Where the symbols take the points:
~: TH->MZ, CC->TC, BD->LT, ML->SC, PQ->LJ, ZT->NJ, SN->GQ, TR->NS, HP->FB, DS->BD, NJ->NH, NS->JZ, MN->TD, TC->JF, JH->FG, FG->NL, LJ->HJ, ZQ->CL, TD->HN, ZR->HS, ZF->SN, LB->SG, HG->MF, SJ->LB, MF->CF, FB->TM, PR->ZR, SC->RL, CL->DT, MZ->FZ
§: CF->HN, JZ->FZ, TH->ML, CC->PR, BD->FG, TM->DT, ML->DS, PQ->ZT, ZT->CC, SN->LJ, TR->TH, HP->ZQ, LT->NL, DS->JH, NJ->TC, NS->MZ, MN->HP, TC->ZR, FZ->RL, NL->JZ, HN->TM, JH->TR, FG->NS, DT->SG, LJ->NJ, ZQ->SJ, TD->FB, ZR->SN, HS->GQ, RL->LT, ZF->PQ, LB->MF, HG->MN, SJ->HG, MF->TD, FB->CL, PR->ZF, SC->BD, CL->LB, JF->HS, SG->CF, HJ->NH, GQ->HJ, NH->JF, MZ->SC
$: CF->MF, JZ->NS, BD->DS, TM->FB, SN->ZF, LT->BD, NJ->ZT, NS->TR, TC->CC, FZ->MZ, NL->FG, HN->TD, FG->JH, DT->CL, LJ->PQ, TD->MN, ZR->PR, HS->ZR, RL->SC, LB->SJ, MF->HG, FB->HP, SC->ML, CL->ZQ, JF->TC, SG->LB, HJ->LJ, GQ->SN, NH->NJ, MZ->TH
*: CF->SG, JZ->NL, TH->TR, CC->ZT, BD->SC, TM->HN, ML->TH, PQ->ZF, ZT->PQ, SN->ZR, TR->JH, HP->MN, LT->RL, DS->ML, NJ->LJ, NS->FG, MN->HG, TC->NJ, FZ->JZ, NL->LT, HN->CF, JH->DS, FG->BD, DT->TM, LJ->SN, ZQ->HP, TD->MF, ZR->TC, HS->JF, RL->FZ, ZF->PR, LB->CL, HG->SJ, SJ->ZQ, MF->LB, FB->TD, PR->CC, SC->MZ, CL->FB, JF->NH, SG->DT, HJ->GQ, GQ->HS, NH->HJ, MZ->NS
@: CF->JZ, JZ->NH, TH->CC, CC->MN, BD->SN, TM->RL, ML->PR, PQ->SJ, ZT->HG, SN->CL, TR->ZT, HP->ML, LT->GQ, DS->ZF, NJ->MF, NS->NJ, MN->TH, TC->TD, FZ->JF, NL->HJ, HN->FZ, JH->PQ, FG->LJ, DT->LT, LJ->LB, ZQ->DS, TD->MZ, ZR->FB, HS->TM, RL->HS, ZF->ZQ, LB->FG, HG->TR, SJ->JH, MF->NS, FB->SC, PR->HP, SC->ZR, CL->BD, JF->HN, SG->NL, HJ->SG, GQ->DT, NH->CF, MZ->TC
!: CF->NH, JZ->CF, TH->MN, CC->TH, BD->CL, TM->HS, ML->HP, PQ->JH, ZT->TR, SN->BD, TR->HG, HP->PR, LT->DT, DS->ZQ, NJ->NS, NS->MF, MN->CC, TC->MZ, FZ->HN, NL->SG, HN->JF, JH->SJ, FG->LB, DT->GQ, LJ->FG, ZQ->ZF, TD->TC, ZR->SC, HS->RL, RL->TM, ZF->DS, LB->LJ, HG->ZT, SJ->PQ, MF->NJ, FB->ZR, PR->ML, SC->FB, CL->SN, JF->FZ, SG->HJ, HJ->NL, GQ->LT, NH->JZ, MZ->TD

The rows follow the links: the fewer symbols apart two points are, the more alike their rows tend to be.

Each row is also shifted at random along 4 hidden directions that mean nothing.

Some points, each with a row of numbers:
MN -> [3, 9, 7, 2, 25, 57, -1, -48, -106, 29, 3, -54, 7, -42, 14, 6, 27, -15, 77, 53, -38, 4, -67, -19, 17, 25, -20, -37, 9, 20, -1, -9, -22, 20, 14, -40, 54, -6, 1, -18, 20, 79, -23, 9, -5, -26, 25, 21]
RL -> [4, -20, 1, -31, -17, 18, 18, 20, 30, -27, 11, -7, -15, 32, -40, -4, -52, 33, -25, 10, -3, 17, -56, -16, 4, 12, -3, -15, -4, 9, 21, -23, 14, 8, 10, 9, -38, 20, -49, -4, 15, -13, -41, -9, -4, -28, -3, 21]
TH -> [15, -2, 25, -13, 7, -25, 68, 18, 51, -13, -19, 4, -49, -10, -48, -12, -36, -3, -87, -36, 34, 30, 32, 28, -13, -3, 9, 40, -46, 37, 21, -45, 8, -21, 7, 1, -55, 52, -28, 17, -17, -27, -36, -16, -34, 11, 6, 7]
FZ -> [-7, -12, -8, -26, -10, 15, 18, 14, 20, -33, 9, -10, -24, 25, -92, 57, -50, 22, -32, 61, -30, 11, -23, -17, 17, 27, 12, -16, -27, 0, 20, -16, -16, -13, 33, 20, -24, 30, -46, -27, 11, -42, 44, 17, 6, -22, 19, 3]
JH -> [15, 6, 20, 4, 10, -26, 54, 26, 12, 14, 9, 9, -32, -36, -46, 4, 1, -4, -62, -19, 21, -1, 43, 38, -17, -8, -8, 66, -44, -1, 17, -16, 19, -29, 4, 12, -37, 28, -16, 26, -33, -5, -22, 11, 1, 3, 20, 24]
MZ -> [-7, -20, 5, -26, 2, -8, -58, 6, 38, -6, -56, -38, -9, 14, 73, -4, 8, 29, -9, 9, 19, 31, -13, -26, 27, -5, 19, -23, 17, 8, 4, 42, -14, -23, -18, -12, 17, -22, -4, 5, 16, -25, 59, -9, -29, 42, -21, -61]
TM -> [2, -17, -12, 2, -8, 43, -29, -22, -53, -4, 13, -18, 26, 8, 28, -6, -5, 15, 57, 18, -24, -10, -70, -31, 12, 7, -8, -52, 48, 8, -10, 10, 15, 40, -3, -10, 25, -17, -17, -11, 30, 39, -29, -17, 17, -23, -12, 15]
ZF -> [23, 15, 18, -9, 11, -12, 47, 5, 53, 8, 21, 5, -28, 4, -47, -56, -44, -15, -30, -49, 12, 12, -53, 30, -26, 30, -34, 2, -29, 31, 16, -60, 7, 10, -9, 3, -52, 39, -10, 17, -11, -8, -131, -18, -14, -21, 14, 73]
PQ -> [-3, 21, -11, -4, 10, -17, -10, -14, 20, 28, 0, -10, -8, -5, -13, 12, 6, -23, 21, 47, -18, -2, -23, -1, 3, 37, -24, -5, -22, -12, 6, 2, -54, -16, 0, 7, 10, -9, 23, 1, -6, -3, 33, 8, 3, 4, 36, 5]
ZT -> [8, 11, 16, 25, 8, -52, 37, -4, 73, 0, -26, 28, -26, -2, 22, -87, -9, -7, -54, -105, 62, 35, 35, 37, -20, -21, 10, 20, -5, 4, -1, -28, 22, 1, -21, 1, -30, 25, 28, 10, -21, -12, -83, -25, -41, 35, -27, 2]
LB -> [-8, 5, -12, 35, -3, -24, -11, 4, -24, 4, -7, 30, 19, -19, -1, 30, 23, -12, 13, 2, 10, -38, 67, 23, -9, 0, 3, 25, 7, -17, -22, 21, 12, -10, -11, 12, 21, 2, 37, 11, -19, 11, 59, -2, 43, 20, 11, -18]
HG -> [4, 5, 11, 11, 14, -24, 4, -15, 28, 6, -29, -2, -23, -14, 12, -38, -22, -6, -7, -38, 30, 23, 0, 14, -11, 21, 2, -15, 10, 16, 7, -22, -1, 2, -22, -1, 23, 22, 23, 16, 1, 12, -13, -21, -7, 27, 4, -14]
NH -> [-32, 1, -20, 21, -2, 15, -31, -6, -57, -8, 6, 24, 25, 5, 46, 4, 63, 2, 50, -7, -3, -14, 48, -12, 16, -43, 25, 6, 30, -39, -32, 28, 11, 6, 6, -2, 37, -55, 24, -31, 7, 9, 36, 26, 5, 5, -25, -18]
SC -> [-4, -12, -1, -33, -9, 4, -87, 8, 15, 14, -44, -46, 23, 21, 108, -1, 22, 23, 31, 35, -3, 15, -39, -44, 15, -14, 6, -27, 31, 4, 4, 73, -16, -7, -12, -13, 26, -42, -7, 18, 28, 8, 45, -17, -19, 30, -26, -49]
NS -> [-17, -10, -2, -2, 0, -14, 0, 6, -3, -18, -28, -6, -13, -15, 14, 16, 26, 28, -10, 12, 12, 21, 27, -2, 7, -13, 24, 25, -8, -15, 9, 29, -1, -28, 11, 2, 13, -16, 2, 2, -12, -8, 52, 10, -9, 22, -9, -26]
FB -> [24, -11, 4, 0, -7, -16, -19, -1, 71, -16, -36, -5, 10, 28, 6, -34, -69, -9, -27, -29, 27, 1, -24, 4, -7, 15, 6, -47, 18, 41, -10, -16, 9, 22, -18, -4, -12, 43, 0, 21, 16, -23, -20, -39, -9, 22, -15, -22]

From each start, follow one symbol. Which point do you reach?
Answers are names.
start [20, -16, 10, 20, -22, -55, -53, 8, 117, -5, -48, 36, 36, 25, 79, -91, -43, 10, -18, -122, 71, -4, 3, 19, -28, -12, -10, -15, 67, 20, -18, 20, 52, 10, -57, 11, -14, 18, 26, 46, 5, -13, -68, -68, 0, 49, -58, -22]
* FB
start [-17, 9, -2, 27, -5, -32, 4, 5, 13, 11, 16, 44, 16, 1, 49, -56, 33, 3, 14, -75, 22, -4, 46, 25, -19, -37, -7, 36, 18, -36, -23, 13, 26, -8, -21, 5, -4, -26, 37, 13, -20, 0, -45, 3, -6, 19, -23, 9]
* SN
start [9, 9, 0, -21, 1, -22, -40, 23, 22, 29, -23, -33, 9, -2, 38, 24, 24, -10, -3, 39, -2, -11, 5, -1, 5, 5, -4, 8, -12, 5, 9, 39, -35, -33, -14, -5, 8, -13, 2, 33, -8, -10, 65, 1, -4, 20, 13, -29]
* ML
start [-21, 23, -7, 22, 5, 12, 3, -20, -26, 9, 15, -1, -1, -5, 4, -21, 18, 9, 35, -2, 0, 21, -21, 1, 8, 4, 4, -16, 7, -19, 1, -15, -17, 13, 3, 3, 26, -31, 23, -37, 7, 5, -19, 21, -5, 4, -6, 18]
$ ZT
start [-2, 14, -1, -7, 11, -13, -15, -21, 21, 15, -30, -13, 3, 10, 55, -46, 10, -20, 20, -20, 24, 25, -5, -2, 5, -5, 9, -24, 8, 19, -4, 6, -21, 5, -24, -18, 12, -9, 28, 2, 2, -3, -6, -10, -39, 38, -17, -23]
! TH
start [19, 6, 15, 8, 4, -8, -16, -14, 20, 22, -14, -20, 8, -12, 16, -35, -20, -11, 16, -1, 5, -2, -51, 1, -12, 31, -24, -20, 5, 25, 7, -2, -1, 19, -24, -1, 16, 21, 7, 31, 2, 21, -45, -19, 6, 6, 9, 6]
* HP
start [27, 9, -9, -12, -22, -39, 29, 27, 132, -12, 23, 22, -23, 51, -83, -34, -95, -1, -60, -33, 21, 0, -42, 19, -21, 32, -28, -15, -29, 16, 27, -49, -21, 4, -4, 30, -79, 48, -10, 13, 3, -64, -72, -26, -11, -20, 12, 47]
§ LJ
start [-2, -25, -9, 14, -4, 12, -29, -12, 15, -35, -10, -6, 12, 27, 18, -9, -38, 25, 20, 3, -2, 23, -39, -22, 9, 20, -3, -51, 40, 0, -7, -1, 8, 26, -1, 2, 11, 5, 2, -22, 24, -7, 6, -14, -3, 12, -20, -20]
§ TM
start [-5, -6, 6, -6, -7, -6, 36, 15, -21, -3, 18, 10, -16, -26, -29, 22, 21, 24, -14, -6, 1, 9, 14, 11, -14, -7, -8, 58, -21, -18, 17, 11, 29, -20, 7, 11, -7, 2, -24, 4, -23, 15, -13, 11, 20, -16, 13, 27]
* BD
start [-7, -11, -15, -14, -13, -4, -45, 26, 3, -12, 9, 8, 17, 21, 1, 54, 19, 5, -10, 38, -19, -33, 23, -23, 5, -18, 16, 6, 2, -23, -1, 46, -7, -29, 10, 17, -3, -22, -20, 9, 1, -30, 93, 16, 19, -1, 1, -30]
! DT
start [-15, -8, 5, 11, -12, -16, 44, 26, -4, -36, 2, 33, -21, -6, -44, 44, 12, 19, -62, -19, 17, -18, 112, 18, 3, -41, 34, 68, -27, -30, 5, 5, 38, -28, 21, 21, -31, 12, -6, -7, -26, -29, 54, 23, 11, -4, -15, -17]
@ NH
start [9, 15, -1, 17, 16, -7, 5, -25, -24, 19, 5, -21, 0, -35, -23, 13, -3, -14, 30, 33, -18, -6, -35, 5, -1, 47, -27, -4, -16, 12, 15, -9, -32, -5, 2, 3, 27, 10, 10, 9, 0, 26, 17, 2, 24, -7, 44, 3]
§ HG
start [4, 0, -8, -1, -18, -36, 12, 32, 67, -25, 12, 40, 10, 33, -10, -29, -23, 1, -42, -69, 27, -19, 41, 14, -13, -35, 4, 14, 8, -12, -14, -8, 40, 6, -10, 26, -51, 8, -1, -1, -7, -35, -37, -13, 1, -3, -29, 12]
$ SN
start [-29, 5, -23, 15, 0, 26, -19, -8, -86, 12, 31, 22, 39, -11, 39, 30, 71, -8, 55, 4, -29, -37, 54, -2, 7, -48, 11, 25, 17, -48, -34, 40, 6, -9, 4, 6, 27, -57, 19, -22, 0, 27, 35, 30, 24, -16, -3, -6]
$ LJ
start [-5, -5, -20, 5, -13, 8, -31, 10, -34, -8, 15, 17, 32, 5, -7, 69, 18, -18, 16, 46, -38, -56, 44, -5, -3, -9, 4, -2, 12, -17, -30, 34, -6, -4, 4, 6, 15, -13, 6, -4, 4, 0, 94, 16, 49, -20, 19, -26]
* TM
start [10, -4, 10, -21, -2, 6, 30, 27, -7, 17, 21, 14, -4, -16, -6, 11, 19, 7, -22, -24, 1, -14, 31, 12, -14, -27, -3, 58, -23, -2, 6, 10, 42, -19, -1, 0, -33, 5, -37, 27, -22, 6, -41, -6, 5, -20, 1, 26]
! CL
start [-2, -8, -5, 13, 7, 2, -32, -23, -11, -10, -32, -23, 11, 9, 12, 14, -19, -12, 23, 27, -11, 8, -26, -12, 17, 22, 8, -59, 21, 14, -12, 1, -19, 14, 7, -26, 34, 7, 16, -11, 27, 11, 53, -2, -3, 19, 4, -32]
* MF
start [28, -4, 18, -28, -2, -26, 11, 13, 80, -7, -31, -19, -21, 6, 5, -37, -31, 0, -47, -30, 34, 27, -20, 9, -11, 12, -2, 5, -10, 35, 15, -14, 7, -11, -18, -10, -37, 38, -25, 36, -4, -19, -47, -34, -30, 12, -10, -5]
~ SC
start [30, 3, 17, -10, 9, 18, 4, -30, 5, 11, -7, -46, -5, 0, -10, -43, -44, -5, 26, 9, -7, 30, -117, -14, -5, 45, -28, -47, -1, 41, 9, -33, -10, 36, -8, -11, 13, 30, -16, 17, 17, 40, -92, -35, -11, -7, 18, 34]
~ FB
